Here is a tiny trained network, its code and every weight. The questions are about switching its units off for an input and a class, where a switched-off unit gives its printed mean instead of its output.

import numpy as np


def w(rows, s, z=0):
    codes = np.array(rows[::2]) - 128.0
    scale = np.full(codes.shape[1], s)
    scale[-1] = z or s
    return codes * scale


def norm(h):
    return h / np.sqrt((h * h).mean(-1, keepdims=True) + 1e-5)


def f(y):
    return np.maximum(y, 0)


def log_softmax(a):
    a = a - a.max(-1, keepdims=True)
    return a - np.log(np.exp(a).sum(-1, keepdims=True))


def net(x, mask):
    res = np.array(x, float).reshape(1, 5) / 4 @ E
    u = 0
    for l in range(2):
        y = f(norm(res) @ A[l][:, :-1].T + A[l][:, -1])
        res = res + np.where(mask[u : u + 10], y, B[l][:, -1]) @ B[l][:, :-1]
        u += 10
    return log_softmax(norm(res)[-1] @ U[:, :-1].T + U[:, -1])


A, B = {}, {}
E = w([
[109,68,168,102,216,65,83],'x0',
[115,112,97,124,139,148,123],'x1',
[195,181,29,19,133,50,144],'x2',
[143,1,159,42,9,135,86],'x3',
[129,131,130,128,127,123,132],'x4',
],0.0094)
A[0] = w([
[57,97,190,219,134,168,81,2],'L0N1',
[126,162,83,139,27,173,226,48],'L0N2',
[154,169,130,129,21,206,177,75],'L0N3',
[90,63,178,78,211,101,118,43],'L0N4',
[95,73,202,82,214,79,50,39],'L0N5',
[116,33,217,96,61,140,74,156],'L0N6',
[155,106,114,84,197,65,58,99],'L0N7',
[123,163,153,62,140,105,169,73],'L0N8',
[163,148,81,12,114,86,112,108],'L0N9',
[128,177,140,133,177,144,147,80],'L0N10',
],0.011,0.0085)
B[0] = w([
[119,116,151,185,95,150,245,182],'L0N1',
[115,129,93,210,116,68,77,165],'L0N2',
[59,162,91,155,79,112,61,177],'L0N3',
[111,184,97,171,70,102,87,164],'L0N4',
[84,181,81,214,67,98,59,180],'L0N5',
[114,68,134,54,147,178,94,255],'L0N6',
[87,193,61,163,82,105,151,178],'L0N7',
[129,114,134,139,101,136,172,140],'L0N8',
[211,100,130,107,102,137,204,199],'L0N9',
[146,97,148,86,186,118,88,148],'L0N10',
],0.013)
A[1] = w([
[87,206,102,152,132,128,52,89],'L1N1',
[124,185,147,164,231,135,159,128],'L1N2',
[188,141,66,114,71,103,133,146],'L1N3',
[76,63,191,175,127,168,159,77],'L1N4',
[148,101,169,151,126,188,164,26],'L1N5',
[136,166,141,163,183,142,140,68],'L1N6',
[92,106,180,170,150,140,118,73],'L1N7',
[253,118,103,127,162,67,156,1],'L1N8',
[73,95,176,185,91,204,130,94],'L1N9',
[114,184,143,183,217,135,145,103],'L1N10',
],0.013,0.0059)
B[1] = w([
[130,98,135,206,130,77,73,212],'L1N1',
[144,31,187,35,84,199,28,185],'L1N2',
[57,142,229,183,230,139,157,244],'L1N3',
[170,203,133,119,188,43,254,220],'L1N4',
[169,157,126,142,129,122,141,156],'L1N5',
[154,70,151,66,110,152,63,153],'L1N6',
[111,170,78,133,88,72,227,170],'L1N7',
[149,190,125,150,146,149,191,181],'L1N8',
[169,206,97,108,226,86,195,255],'L1N9',
[147,54,102,63,80,210,64,187],'L1N10',
],0.0098,0.0093)
U = w([
[134,158,132,150,162,109,255,253],'0',
[66,148,84,242,96,79,42,82],'1',
[131,20,165,40,140,202,57,26],'2',
],0.015,0.0013)

Each question gives the input, the list of numbers given to net, and the class t.
The units are the neurons (one row each of A and B). Each row of codes is followed by its name. A weight is (code - 128) times the scale printed after its matrix; where a second scale follows, it is the last column's (A, B and U).
mask holds one flag per neuron, layer by layer. A switched-off neuron (its flag False) gives its mean, the last column of its row in B, instead of its output. The means were averaged over made-up inputs and are rounded, as every weight is.
A unit's drop is (log p(t) with every unit on - log p(t) with that unit switched off) / (log p(t) with every unit on - log p(t) with every unit switched off).
The circuit of an input: a set's keep is (log p(t) with only the set's units on - log p(t) with every unit switched off) / (log p(t) with every unit on - log p(t) with every unit switched off). Starting from the 12 units with the biggest drops (on a tie, the unit counted first), units are removed one at a time, each time the one whose removal leaves the highest keep (on an exact tie, the one counted first), for as long as the keep stays at least 0.8.
circuit, biggest first: the units of the circuit, biggest drop first
top k neurons: the k neurons with the biggest drops, biggest first
k most important neurons of layer l: the k neurons of layer l with the biggest drops, biggest first
drop of u: that unit's drop, to one decimal
input [-6,7,-1,6,-7], class 1: circuit, biggest first => (L0N3)
input [-7,4,4,7,6], class 1: top 2 neurons => (L0N3, L0N2)
input [-6,-5,-8,8,-6], class 0: top 2 neurons => (L1N4, L1N9)
input [-2,-3,-3,-4,-3], class 2: top 2 neurons => (L1N2, L0N6)
input [4,1,-8,8,-5], class 0: top 2 neurons => (L0N1, L1N4)
input [7,2,6,7,-6], class 1: top 4 neurons => (L0N7, L0N5, L0N4, L1N2)
input [-7,3,6,5,7], class 1: 2 most important neurons of layer 1 => (L1N9, L1N4)
input [7,2,2,-8,-5], class 2: top 3 neurons => (L1N2, L1N10, L0N3)
input [7,-5,6,-5,-4], class 1: 2 most important neurons of layer 0 => (L0N7, L0N1)
input [5,6,-5,5,-7], class 0: 3 most important neurons of layer 0 => (L0N1, L0N3, L0N2)
input [4,-8,-3,0,-4], class 1: top 3 neurons => (L0N5, L0N4, L0N9)
input [6,5,-1,-7,0], class 2: 2 most important neurons of layer 1 => (L1N2, L1N10)
input [6,8,-8,-1,8], class 0: drop of L0N1 => 0.6
input [1,-6,-2,3,-6], class 2: circuit, biggest first => (L0N6)
input [-7,4,0,-8,0], class 2: drop of L0N7 => 0.2
input [2,-3,7,-8,-3], class 2: drop of L1N4 => 0.2
input [-3,8,5,-8,8], class 2: drop of L0N9 => 0.0
